Here are made-up things, facts about them, and rows of numbers that follow some of those facts. Name the thing behind each unnamed row.

How the things are related:
[(599)] Ξ (327)
[(135),(327),(534),(18),(377),(400)] Ξ (159)
[(371),(334),(273),(242),(376),(290)] Ξ (11)
[(429),(166),(535)] Ξ (242)
[(5),(173),(564)] Ξ (490)
[(390),(233),(588),(401)] Ξ (305)
[(532)] Ξ (400)
[(399),(433)] Ξ (233)
[(580),(397)] Ξ (5)
[(499),(523)] Ξ (438)
[(346),(31)] Ξ (401)
[(201),(361),(438)] Ξ (372)
[(288),(17),(262)] Ξ (376)
[(194),(19)] Ξ (54)
[(512),(64)] Ξ (377)
[(314),(310)] Ξ (564)
γ c <- (599),(11),(334),(17),(535)
γ d <- (305),(399),(18),(490),(166),(314)
γ b <- (135),(327),(499),(361),(588),(242),(262),(290),(433)
γ a <- (371),(429),(372),(5),(390),(532),(534),(233),(31),(201),(288),(273),(194),(377),(173),(512),(564),(159),(401),(376),(400),(54),(523),(397),(310)
γ e <- (580),(346),(19),(64),(438)

Named rows:
(346): [28, 44, 33, 12, -16, -2, -46, 42, 58, -62, -15]
(242): [11, -12, 14, 8, -8, 11, -15, -41, 39, -49, 26]
(535): [9, 18, 6, 7, 6, 2, -15, -52, 20, -63, 23]
(429): [11, -15, 19, 13, -18, 8, 55, -49, 29, -60, 14]
(19): [21, 27, 31, 7, 0, 19, -19, 22, 69, -62, 6]
(290): [11, -2, 19, 8, -10, 12, -5, -33, 26, -55, 25]
(390): [13, -3, 31, 10, -22, -3, 25, -7, 20, -53, -29]
(305): [0, -2, 20, 6, -10, -16, 14, -20, 30, -45, -32]
(233): [11, -10, 28, 10, -19, -7, 3, -6, 30, -47, -34]
(273): [10, -16, 22, 11, -17, 9, 51, -40, 29, -58, 6]
(135): [-2, -18, 32, 6, 0, 20, -21, -2, 20, -59, 18]
(377): [-7, -45, 33, 10, -5, 17, 20, -4, 32, -60, -9]
(201): [9, 4, 40, 3, -15, 14, 44, -39, 29, -50, -18]
(523): [8, 12, 46, 1, -16, 16, 41, -54, 33, -45, -22]
(5): [13, -25, 18, 1, 12, 13, 67, 2, 34, -38, -9]
(327): [-6, -35, 28, 6, 4, 18, -35, 1, 30, -53, 14]
(194): [8, -14, 30, 6, -12, 9, 35, -20, 29, -51, -10]
(499): [11, 24, 42, -2, -10, 18, -13, -47, 31, -43, 1]

Name these rows:
Some rows may be things named above.
[6, 16, 10, 4, 9, 4, -21, -47, 23, -59, 17] : (334)
[13, 8, 29, 6, -14, 0, -27, -1, 19, -49, -5] : (588)
[0, -1, 20, 4, -9, -16, 21, -27, 31, -44, -33] : (305)
[29, 31, 22, -2, 16, 26, 28, 51, 61, -55, 12] : (580)
[9, 13, 36, 0, -8, 15, -14, -32, 26, -45, 6] : (361)
[20, 31, 31, 8, 0, 18, -17, 20, 67, -62, 5] : (19)
[-15, -16, 29, 7, -3, 0, 37, -24, 21, -61, -7] : (18)
[5, 0, 14, -5, 18, 3, 92, -4, 20, -42, -8] : (314)
[9, -14, 21, 12, -16, 9, 50, -36, 28, -58, 7] : (273)
[0, -7, 15, -2, 16, -1, 60, -19, 34, -41, -18] : (490)
[11, -1, 18, 7, -9, 10, -9, -28, 26, -54, 26] : (290)
[4, 2, 15, -5, 20, 0, 90, -4, 21, -44, -10] : (314)
[19, 39, 42, 0, 1, 24, -26, -10, 82, -52, -6] : (438)
[-7, -32, 30, 6, 2, 18, -41, -1, 29, -52, 12] : (327)
[-1, -21, 32, 6, -1, 17, -23, 1, 19, -59, 16] : (135)
[29, 27, 22, -2, 21, 26, 25, 50, 63, -56, 13] : (580)
[13, -13, 24, 3, 2, 13, 68, -1, 22, -47, -6] : (173)
[-10, -13, 25, 4, 16, 11, -38, -12, 16, -67, 7] : (599)
[12, 1, 16, 11, -10, 9, -5, -42, 26, -56, 36] : (262)
[15, 3, 30, 12, -28, -10, 17, 2, 16, -52, -34] : (31)
[7, -26, 26, 7, -5, 12, 27, -23, 42, -45, -16] : (54)
[1, 3, 10, 9, -14, -5, 65, -61, 28, -60, 10] : (166)
[5, 5, 7, 3, 14, 3, -33, -48, 30, -54, 10] : (11)
[7, -13, 34, 3, -10, 13, 27, -39, 41, -43, -21] : (372)
[15, 16, 28, 8, -22, -5, -39, 4, 16, -49, -11] : (433)
[3, 15, 24, 7, -20, -23, 19, -15, 16, -51, -35] : (399)
[6, 3, 39, 11, 2, 24, -26, 37, 58, -80, 16] : (64)

